In the rows, 128 means zero.
Here are made-up things, facts about them, and rows of numbers that follow some of those facts. Name the thing behind each unnamed row.

How the things are related:
(katrofle, δ, kubri); (rubo, δ, plotik); (tumos, δ, domol); (gudruso, δ, vefa); (stagam, δ, domol); (veski, δ, flitretu)
(pludri, δ, domol); (faskul, δ, pidrifla); (fogi, δ, ploflona); (plofodel, δ, bobem); (klifun, δ, stadrol); (bisku, δ, groplanum)
(zabros, δ, vefa); (nizik, δ, takur); (brugras, δ, truflik); (zosi, δ, fotil); (sidefel, δ, pidrifla); (flodol, δ, siski)
(vonim, δ, zefal); (zigul, δ, kubres); (flagrol, δ, fikla); (rivo, δ, seples); (stefedul, δ, groplanum); (skigro, δ, fikla)
(tove, δ, luser); (dito, δ, masken); (nimuste, δ, gregus); (bugrol, δ, groplanum); (fisol, δ, pleklem); (zuzol, δ, grifitre)
(fivotrin, δ, gudruso); (zizer, δ, gregus); (treda, δ, pidrifla); (stasel, δ, siski); (drabe, δ, tronovol); (feplek, δ, nober)
(sogrol, δ, takur); (getal, δ, pleklem); (klavopus, δ, vefa); (dadre, δ, migrok); (drebrir, δ, faskul); (nabrin, δ, kofler)
(klamul, δ, kubri); (brebem, δ, lidak); (domol, δ, faskul); (drunul, δ, plotik); (neske, δ, tidodom); (ludren, δ, drabe)
(stusto, δ, lidak); (drazil, δ, luser); (bruplu, δ, mero); (klozes, δ, fisuk); (plosok, δ, veski); (parel, δ, triza)
(truflik, δ, kubri); (zabrori, δ, stalezo); (brede, δ, pleklem); (sozi, δ, stido); (beno, δ, masken); (keste, δ, bobem)
(lako, δ, trulun); (sazubek, δ, nober); (bobem, δ, gregus); (gitis, δ, kofler); (flidon, δ, lagi); (kagus, δ, vefa)
(dador, δ, veski); (laplu, δ, trulun); (rizanik, δ, vefa); (stuli, δ, stadrol); (skazi, δ, kofler); (kabu, δ, drabe)
(grozul, δ, grofur); (gitrozis, δ, domol); (mudires, δ, nober); (soli, δ, fotil); (gridrepi, δ, fisuk); (plusa, δ, tronovol)
(fikan, δ, fotil); (plubol, δ, sogrol); (lakal, δ, nober); (lefas, δ, fisuk); (paflos, δ, tove); (skufal, δ, foflir)
(giklu, δ, zosi); (brusom, δ, kofler); (skido, δ, brebrin); (saklum, δ, bobem); (katrofle, π, lagi); (fosuk, π, grofur)
(rubo, π, gregus); (siklek, π, kubri); (tumos, π, siski); (gudruso, π, luser); (stagam, π, seples); (siski, π, luser)
(veski, π, trise); (pludri, π, plunan); (faskul, π, plotik); (fogi, π, lagi); (plofodel, π, takur); (klifun, π, siski)
(pidrifla, π, lagi); (misem, π, trulun); (bisku, π, grifeplam); (zabros, π, trise); (nizik, π, seples); (brato, π, kekazo)
(brugras, π, lagi); (zosi, π, lagi); (kugutir, π, seples); (stadrol, π, luser); (sidefel, π, begruk); (flodol, π, dretra)
(vonim, π, lagi); (zigul, π, triza); (flagrol, π, kluvaklel); (rivo, π, grifitre); (stefedul, π, stedrer); (skigro, π, lagre)
(tove, π, lagre); (dito, π, grifeplam); (triku, π, triza); (nimuste, π, siflu); (grobris, π, kubri); (flitretu, π, groplanum)
(bugrol, π, groplanum); (fisol, π, kubri); (zuzol, π, siflu); (tidodom, π, plunan); (fivotrin, π, dretra); (sadrum, π, stedrer)
(plunan, π, luser); (zizer, π, trise); (treda, π, plunan); (stasel, π, brebrin); (seples, π, takur); (drabe, π, stadrol)
(stalezo, π, stedrer); (troril, π, trise); (feplek, π, foflir); (grapogren, π, dretra); (sogrol, π, ploflona); (getal, π, seples)
(klavopus, π, groplanum); (dadre, π, lidak); (drebrir, π, pidrifla); (nabrin, π, stalezo); (sigrar, π, grifeplam); (lidak, π, stalezo)
(klamul, π, siski); (brebem, π, triza); (sadra, π, gregus); (domol, π, vefa); (zefal, π, grobris); (drunul, π, trise)
(kekazo, π, brebrin); (neske, π, kubres); (trulun, π, luser); (ludren, π, trulun); (grofur, π, pleklem); (stusto, π, takur)
(drazil, π, siski); (trakle, π, pidrifla); (bruplu, π, fisuk); (vefa, π, ploflona); (klozes, π, stedrer); (mero, π, foflir)
(plosok, π, kekazo); (parel, π, gregus); (truflik, π, gregus); (suser, π, migrok); (zabrori, π, ploflona); (brede, π, grifeplam)
(sozi, π, grifitre); (beno, π, takur); (paskam, π, begruk); (fudron, π, neplofo); (klugro, π, plotik); (keste, π, trise)
(vafe, π, kofler); (tronovol, π, takur); (lako, π, stalezo); (sazubek, π, lagre); (fotil, π, kofler); (bobem, π, trulun)
(kubres, π, pleklem); (gitis, π, dretra); (dretra, π, luser); (zogi, π, grobris); (drobomen, π, kubres); (masken, π, groplanum)
(plotik, π, neplofo); (flidon, π, grobris); (luski, π, siski); (kagus, π, stadrol); (dador, π, pleklem); (nober, π, fisuk)
(laplu, π, triza); (zitro, π, kluvaklel); (rizanik, π, vefa); (stuli, π, seples); (skazi, π, triza); (kabu, π, triza)
(grozul, π, triza); (nadruk, π, plunan); (kluvaklel, π, takur); (kofler, π, ploflona); (kladreston, π, groplanum); (skagre, π, lagre)
(gitrozis, π, takur); (grifitre, π, kubri); (fikla, π, stalezo); (triza, π, lagi); (mudires, π, flitretu); (soli, π, siski)
(plemo, π, stalezo); (stido, π, kluvaklel); (lagre, π, lagi); (foflir, π, ploflona); (gridrepi, π, ploflona); (plusa, π, plotik)
(fikan, π, siski); (gregus, π, grifeplam); (plubol, π, plunan); (trise, π, migrok); (lakal, π, luser); (lefas, π, kluvaklel)
(paflos, π, grofur); (skufal, π, kluvaklel); (giklu, π, trulun); (brusom, π, stalezo); (fisuk, π, grifeplam); (groplanum, π, luser)
(skido, π, stadrol); (saklum, π, lagre); (katrofle, ω, c); (fosuk, ω, c); (rubo, ω, c); (siklek, ω, b)
(tumos, ω, a); (gudruso, ω, b); (stagam, ω, a); (veski, ω, a); (pludri, ω, a); (faskul, ω, b)
(fogi, ω, b); (plofodel, ω, a); (klifun, ω, b); (misem, ω, a); (bisku, ω, a); (zabros, ω, b)
(nizik, ω, b); (brato, ω, b); (brugras, ω, a); (zosi, ω, c); (kugutir, ω, b); (sidefel, ω, c)
(flodol, ω, b); (vonim, ω, b); (zigul, ω, a); (flagrol, ω, b); (rivo, ω, c); (stefedul, ω, c)
(skigro, ω, a); (tove, ω, c); (dito, ω, c); (triku, ω, a); (nimuste, ω, b); (bugrol, ω, c)
(fisol, ω, a); (zuzol, ω, a); (tidodom, ω, a); (fivotrin, ω, a); (sadrum, ω, a); (zizer, ω, b)
(treda, ω, b); (stasel, ω, a); (drabe, ω, b); (troril, ω, c); (feplek, ω, b); (grapogren, ω, b)
(sogrol, ω, b); (getal, ω, b); (klavopus, ω, b); (dadre, ω, a); (drebrir, ω, b); (nabrin, ω, c)
(sigrar, ω, b); (klamul, ω, b); (brebem, ω, b); (sadra, ω, b); (domol, ω, b); (zefal, ω, b)
(drunul, ω, c); (neske, ω, a); (ludren, ω, a); (stusto, ω, b); (drazil, ω, a); (trakle, ω, a)
(bruplu, ω, c); (klozes, ω, a); (mero, ω, a); (plosok, ω, a); (parel, ω, b); (truflik, ω, a)
(suser, ω, c); (zabrori, ω, b); (brede, ω, a); (sozi, ω, a); (beno, ω, c); (paskam, ω, b)
(fudron, ω, b); (klugro, ω, c); (keste, ω, c); (vafe, ω, a); (tronovol, ω, c); (lako, ω, a)
(sazubek, ω, a); (fotil, ω, b); (bobem, ω, c); (gitis, ω, c); (zogi, ω, b); (drobomen, ω, c)
(masken, ω, b); (flidon, ω, a); (luski, ω, b); (kagus, ω, c); (dador, ω, a); (nober, ω, a)
(laplu, ω, a); (zitro, ω, c); (rizanik, ω, c); (stuli, ω, b); (skazi, ω, c); (kabu, ω, a)
(grozul, ω, b); (nadruk, ω, a); (kladreston, ω, c); (skagre, ω, b); (gitrozis, ω, c); (fikla, ω, b)
(mudires, ω, c); (soli, ω, a); (plemo, ω, c); (stido, ω, a); (gridrepi, ω, c); (plusa, ω, a)
(fikan, ω, a); (plubol, ω, b); (lakal, ω, a); (lefas, ω, a); (paflos, ω, b); (skufal, ω, a)
(giklu, ω, b); (brusom, ω, a); (skido, ω, a); (saklum, ω, a)

Some things and their rows:
[156 148  99 109 152 143 119 146 115 156 148 133 144  75 121 119 159 119
 128 109 119 105  82 119 150 148  84  33 148 108 125] -> zefal
[159 163  92 115 110 157 136 144 124 133 148 132 143  81 138 140 139 122
 131  97 131 143 113 128 159 151  92  62 166 114 136] -> tronovol
[161 149 114 107 132 156 127 135 127 142 138 127 146  70 121 114 155 115
 123 106  96 113  93 113 149 114  97  60 148 115 131] -> fudron
[160 148 108 105 141 151 124 143 114 154 141 128 146  73 121 109 158 117
 124 108 105 108  83 113 141 125  96  53 148 109 125] -> neplofo
[150 142 136 119 111 114  90 114 145 146 133  82 136 119  79 109 211  92
 157 104  72  60  87  90 155 151  76  47 141 124 169] -> keste
[151 139 139 110 160 116  88 130 174 142 132 114 148  85 104 108 188 108
 121  98  65  72  98 109 162 117  85  27 139 135 163] -> drunul
[176 153 129 105  95 169 135 133 163 134 122 125 151  73 124 105 147 114
 121 107  79 105  93 108 126  64 118 100 155 124 136] -> zabrori
[161 149 113 107 133 156 127 135 126 143 139 127 146  71 121 114 155 115
 123 106  96 113  92 113 149 114  97  59 148 115 131] -> brato
[173 153 119 102 107 148 147 107 137 155 131 143 149  21 138  90 185 115
 141 103  69 146 110 102 160 168 123  38 171 142 153] -> katrofle
[114 132 135 107 164 211 144 128 132 142 148 118 137  62 110 140 151 107
 117  93  82 106  87 109 148 107 108  94 152 104 122] -> plemo
[152 161 124 100 113 175 128 104 133 130 121 131 130  43 132  88 183 107
 104 117  87 132  92 101 171 171 100  63 153 132 133] -> brebem
[105 120 143 120 145 229 166 148  89 134 149 128 135  63  88 113 146 108
  77 113  72  89 101 121 127  53 112  99 128 129 106] -> nabrin
[213 161 103  92  70 189 114 149 140 132 158 151 145  27 108 126 116 135
 137 124 138  92  55 123 163  84 113  93 171 107 141] -> vefa
[150 140 129 116 158 122  92 133 190 141 138 123 143  84 107 126 180 111
 126 102  80  74  98 118 166 133  74  18 142 133 160] -> veski
[166 150 103 116 130 149 133 150 126 156 155 133 140  81 113 124 158 126
 131 129  83 125 104 117 132 150  93  49 147  89 108] -> trulun
[141 158 139  92 138 148 135 109 171 145 168 123 123  39 121  85 184 108
 134 100 109 138  70 140 143 123  92  70 141 131 166] -> drebrir
[155 147  95 108 156 140 119 153 107 164 149 135 143  77 122 115 160 121
 129 110 126 103  75 119 143 155  84  32 148 103 119] -> grifitre

Which thing is each row?
No name comes twice in this set of rows, the named rows included.
[151 140 133 113 157 119  90 131 184 142 137 119 145  83 104 119 183 110
 126 101  76  73  96 115 164 125  78  22 141 134 164]  troril
[100 126 147 103 178 224 149 126 125 143 146 112 138  61 106 137 155 102
 110  86  68 102  85 102 145  96 117 109 150 102 119]  dadre
[156 145 124 110 145 138 108 132 158 141 138 122 145  77 112 117 169 112
 125 104  84  93  95 114 157 120  88  41 145 124 147]  suser
[182 155 127 107  77 177 141 135 189 129 121 131 147  73 127 115 138 117
 127 109  87 103  91 115 119  58 116 109 160 126 138]  vafe
[161 137 126 126 102 167 154 158  83 139 149 132 141  78  86  84 160 122
  86 149  40 115 132 119 112  69 112  71 120 117 100]  gitis
[167 156 137 104  97 158 152 137 244 141 171 129 132  65 119 125 135 120
 160  96 123 113  67 160  97  33  99 108 150 127 169]  domol
[154 146 110 112 150 139 111 143 148 151 144 131 143  79 116 123 165 117
 130 108 106  93  85 120 151 141  81  32 147 116 136]  migrok
[168 154 109 126  70 149 136 124 105 150 153  94 129 115  83 124 183 107
 167 136  68 120 107  93 128 169  89  79 147  80 119]  bobem
[154 156 104 107 128 165 127 129 131 145 139 139 133  59 129 112 165 116
 122 117 116 120  81 116 158 172  87  48 154 116 123]  lagi
[170 153 110 110 107 166 134 144 160 144 135 136 143  75 126 121 143 120
 130 112 110 103  81 119 127 104 100  77 157 114 126]  ploflona
[171 165 142  98 143 162 126 111 200 112  88 115 160  60 146 113 132 107
  96 107  57  65  80  99 129  83 143 123 149  99 128]  feplek
[155 165  95 110 122 145 131 151  82 140 149 124 148  82 133 118 145 119
 121  95 133 130 102 125 150 148 106  74 160 106 133]  kluvaklel

Now the same things, written a new way:
Named rows:
[125 144 100 133 122 133 141 125 126 143 132 154 148] -> beno
[127 124  86 123 126 150 170 118 121 121 131 137 139] -> takur
[129 140 155 179 122 190 122 108 117 117 109 139 119] -> trise
[ 97 146 128 140 132 166 147 112 117 123 120 150  99] -> grifitre
[118 145 133 137 126 123 119 126 129 137 124 137 125] -> zuzol
[121 148 174 154 133 132 136 158 139 128 105 117 131] -> kagus
[148  99 123  48 117  90  16 125 132 127 135 143 108] -> sazubek
[177 107 133  88 125  94  66 131 123 132 121 125 148] -> trakle
[132 132  77 120 123 144 161 124 122 137 136 155 160] -> kugutir
[ 97 150 130 155 113 131 183 125 167 117  86  84 150] -> fotil
[113 140 127 136 127 136 131 122 125 129 123 138 117] -> fosuk
[184 114 145  85 124  81  44 133 123 140 121 131 152] -> brebem
[ 55 198 164 182 110  96 124 141 155 124  70 108 140] -> rizanik
[103 146 128 107 128 136 148 121 136 137 130  98 137] -> stedrer
[140  98 134 147 138 163 171 132 126 102 142 111 115] -> siski
[110  94 139 123 131 156 114 134 139 104 162 135  76] -> mudires
[109 153 135 141 127 129 122 122 127 137 122 145 116] -> neske

Rows to name:
No name comes twice in this set of rows, the named rows included.
[172 134 146  88 123 107 103 137 147 153 101 116 161]  zosi
[141 120  68 115 123 147 172 124 120 130 136 148 161]  stido
[110 136 114  59 130 146 184 117 145 135 142  38 164]  lidak
[ 69 164 141 156 115 120 163 136 147  99  68  87 136]  vefa
[123 130  78 122 125 155 173 119 121 127 133 150 147]  seples
[116 157 138 155 124 123 136 124 130 143 119 141 124]  plusa
[ 85 142 126 171 115 117 151 119 144 102 107 102 131]  mero
[126 132 125 129 126 127 129 126 128 129 125 130 126]  paskam
[126 142 162 142 131 130 143 156 138 123 101 111 134]  gudruso
[142 144 163 184 120 183 107 109 118 123 110 141 126]  drunul

